Below are the code and all the weights of a small trained network. Each question names an input and a target symbol and asks about switching units off, where a switched-off unit gives its printed mean instead of its output.

import numpy as np


def w(rows, s, z=0):
    codes = np.array(rows[::2]) - 128.0
    scale = np.full(codes.shape[1], s)
    scale[-1] = z or s
    return codes * scale


def norm(h):
    return h / np.sqrt((h * h).mean(-1, keepdims=True) + 1e-5)


def f(y):
    return y / 2 * (1 + np.tanh(0.7978845608 * (y + 0.044715 * y**3)))


def softmax(a):
    e = np.exp(a - a.max(-1, keepdims=True))
    return e / e.sum(-1, keepdims=True)


def log_softmax(a):
    a = a - a.max(-1, keepdims=True)
    return a - np.log(np.exp(a).sum(-1, keepdims=True))


def net(x, mask):
    ids = ['βγδεηθλμπσφψ'.index(c) for c in x.split()]
    T = len(ids)
    res = E[ids] + P[:T]
    u = 0
    for l in range(2):
        q, k, v = (norm(res) @ M[l].T for M in (Q, K, V))
        z = softmax(np.where(np.tri(T) > 0, q @ k.T / 2**0.5, -1e9)) @ v
        res = res + np.where(mask[u], z, O[l][:, -1]) @ O[l][:, :-1]
        u += 1
        y = f(norm(res) @ A[l][:, :-1].T + A[l][:, -1])
        res = res + np.where(mask[u : u + 16], y, B[l][:, -1]) @ B[l][:, :-1]
        u += 16
    return log_softmax(norm(res)[-1] @ U[:, :-1].T + U[:, -1])


Q, K, V, O, A, B = {}, {}, {}, {}, {}, {}
E = w([
[140,148,138],'β',
[124,149,162],'γ',
[135,27,114],'δ',
[96,141,139],'ε',
[161,78,141],'η',
[139,149,135],'θ',
[135,122,4],'λ',
[80,151,122],'μ',
[135,157,158],'π',
[142,161,96],'σ',
[138,146,131],'φ',
[100,135,107],'ψ',
],0.027)
P = w([
[139,101,116],'0',
[127,189,116],'1',
[254,33,118],'2',
[86,183,126],'3',
[136,156,188],'4',
[137,148,186],'5',
[74,164,111],'6',
[170,130,47],'7',
[131,166,99],'8',
[149,56,170],'9',
[133,71,215],'10',
[116,190,102],'11',
[146,139,71],'12',
],0.015)
Q[0] = w([
[73,201,5],'0.h1',
[65,235,29],'0.h1',
],0.024)
K[0] = w([
[237,54,95],'0.h1',
[241,2,113],'0.h1',
],0.02)
V[0] = w([
[41,58,149],'0.h1',
[195,5,137],'0.h1',
],0.029)
O[0] = w([
[135,115,20,1],'0.h1',
[4,93,126,231],'0.h1',
],0.025,0.0043)
A[0] = w([
[104,130,116,96],'0.n1',
[170,49,142,34],'0.n2',
[117,125,99,11],'0.n3',
[132,142,133,66],'0.n4',
[125,126,103,46],'0.n5',
[130,127,106,25],'0.n6',
[115,78,131,119],'0.n7',
[70,253,111,135],'0.n8',
[126,114,139,85],'0.n9',
[97,126,116,75],'0.n10',
[150,123,99,92],'0.n11',
[159,173,153,35],'0.n12',
[118,130,119,1],'0.n13',
[120,125,109,6],'0.n14',
[137,136,135,120],'0.n15',
[138,107,127,36],'0.n16',
],0.039,0.0023)
B[0] = w([
[197,127,131,198],'0.n1',
[164,100,110,190],'0.n2',
[164,153,160,143],'0.n3',
[117,113,120,129],'0.n4',
[133,154,159,128],'0.n5',
[108,150,158,123],'0.n6',
[214,145,98,210],'0.n7',
[253,86,127,237],'0.n8',
[122,135,103,134],'0.n9',
[215,123,107,231],'0.n10',
[64,168,176,181],'0.n11',
[69,23,98,254],'0.n12',
[161,130,139,129],'0.n13',
[158,142,149,130],'0.n14',
[117,108,114,145],'0.n15',
[143,129,130,122],'0.n16',
],0.044,0.0084)
Q[1] = w([
[54,232,177],'1.h1',
[1,196,139],'1.h1',
],0.03)
K[1] = w([
[195,39,122],'1.h1',
[219,1,161],'1.h1',
],0.032)
V[1] = w([
[90,209,137],'1.h1',
[143,97,253],'1.h1',
],0.072)
O[1] = w([
[3,196,144,1],'1.h1',
[252,241,251,107],'1.h1',
],0.04,0.021)
A[1] = w([
[78,79,136,143],'1.n1',
[219,128,47,152],'1.n2',
[154,128,107,140],'1.n3',
[84,177,84,174],'1.n4',
[100,178,95,181],'1.n5',
[80,182,134,28],'1.n6',
[114,52,133,221],'1.n7',
[133,143,116,74],'1.n8',
[92,73,157,195],'1.n9',
[92,175,125,79],'1.n10',
[68,190,132,95],'1.n11',
[149,102,233,36],'1.n12',
[254,134,103,165],'1.n13',
[129,170,93,129],'1.n14',
[82,112,84,253],'1.n15',
[75,167,79,155],'1.n16',
],0.033,0.0052)
B[1] = w([
[158,177,118,164],'1.n1',
[77,64,194,227],'1.n2',
[110,116,132,152],'1.n3',
[70,137,184,146],'1.n4',
[81,111,181,138],'1.n5',
[171,52,136,138],'1.n6',
[89,174,116,198],'1.n7',
[132,110,131,123],'1.n8',
[140,168,120,158],'1.n9',
[157,107,170,136],'1.n10',
[175,98,199,144],'1.n11',
[208,148,65,167],'1.n12',
[2,113,92,254],'1.n13',
[142,107,157,127],'1.n14',
[199,177,166,182],'1.n15',
[108,166,172,152],'1.n16',
],0.076,0.025)
U = w([
[160,166,119,117],'β',
[117,104,148,255],'γ',
[206,105,14,98],'δ',
[55,182,144,77],'ε',
[151,68,102,67],'η',
[159,162,119,104],'θ',
[108,102,155,222],'λ',
[92,182,52,101],'μ',
[171,26,193,15],'π',
[198,79,165,54],'σ',
[149,167,118,111],'φ',
[70,124,253,10],'ψ',
],0.019,0.014)

Each question gives the input, a string of symbols that net reads in full, and the target symbol t.
The units are the heads (2 rows each of Q, K, V and O) and the neurons (one row each of A and B). Each row of codes is followed by its name. A weight is (code - 128) times the scale printed after its matrix; where a second scale follows, it is the last column's (O, A, B and U).
mask holds one flag per unit, layer by layer, with each layer's heads first. A switched-off unit (its flag False) gives its mean, the last column of its rows in O or B, instead of its output. The means were averaged over made-up inputs and are rounded, as every weight is.
A unit's drop is (log p(t) with every unit on - log p(t) with that unit switched off) / (log p(t) with every unit on - log p(t) with every unit switched off).
unit that matters most: the unit with the biggest drop
top k neurons: the k neurons with the biggest drops, biggest first
k most important neurons of layer l: the k neurons of layer l with the biggest drops, biggest first
drop when u is switched off: that unit's drop, to one decimal
input ε ε η δ σ, target ε: unit that matters most : 0.h1
input ε λ μ μ λ ε η δ γ λ γ π δ, target ε: top 2 neurons : 0.n11; 0.n12
input π ψ π φ θ ε δ λ λ, target π: top 2 neurons : 0.n12; 1.n13
input π λ σ μ φ δ ψ μ η δ η, target π: top 2 neurons : 0.n8; 0.n12
input μ δ δ, target μ: top 3 neurons : 0.n8; 0.n11; 1.n2
input μ λ π θ β, target μ: top 3 neurons : 0.n8; 0.n11; 1.n2
input ψ ψ φ θ ψ ε, target ψ: top 2 neurons : 0.n11; 0.n8
input ψ δ θ γ, target ψ: 2 most important neurons of layer 0 : 0.n11; 0.n8
input δ η σ λ δ γ η, target δ: top 2 neurons : 0.n2; 1.n13
input δ γ μ λ π, target δ: top 2 neurons : 0.n12; 1.n13
input π λ δ, target π: top 4 neurons : 0.n12; 0.n8; 1.n13; 1.n12
input δ λ ψ π λ φ, target δ: top 2 neurons : 0.n12; 1.n13
input π δ γ γ, target π: 2 most important neurons of layer 1 : 1.n13; 1.n12
input ε σ γ σ δ ψ η ψ β, target ε: unit that matters most : 0.h1
input μ λ π ψ γ λ λ ε β σ, target μ: top 2 neurons : 0.n8; 0.n11
input π σ γ σ ε θ θ φ, target π: 3 most important neurons of layer 0 : 0.n12; 0.n11; 0.n8
input π δ γ, target π: top 2 neurons : 0.n12; 1.n12
input ε δ β ψ γ σ ψ ε ε β δ, target ε: top 3 neurons : 0.n11; 0.n12; 0.n8
input μ θ σ θ π ψ γ, target μ: top 3 neurons : 0.n8; 1.n2; 0.n11
input π γ γ λ η λ ε θ, target π: 2 most important neurons of layer 0 : 0.n12; 0.n11
input ψ δ ψ η θ σ λ, target ψ: most important neuron of layer 0 : 0.n11
input μ φ δ γ γ δ φ π δ δ, target μ: 3 most important neurons of layer 0 : 0.n8; 0.n11; 0.n10
input μ φ φ μ δ β η ψ ε μ ψ, target μ: 2 most important neurons of layer 0 : 0.n8; 0.n11
input μ μ π θ δ δ θ π δ η η, target μ: drop when 0.n8 is switched off : 0.5
input π λ β ψ π δ σ λ ε β ψ, target π: drop when 0.n12 is switched off : 1.5
input ψ ψ ψ η π δ μ δ ε λ δ θ, target ψ: drop when 0.h1 is switched off : 1.6
input δ ε ε ψ η γ μ η μ π σ, target δ: drop when 1.n7 is switched off : 0.0
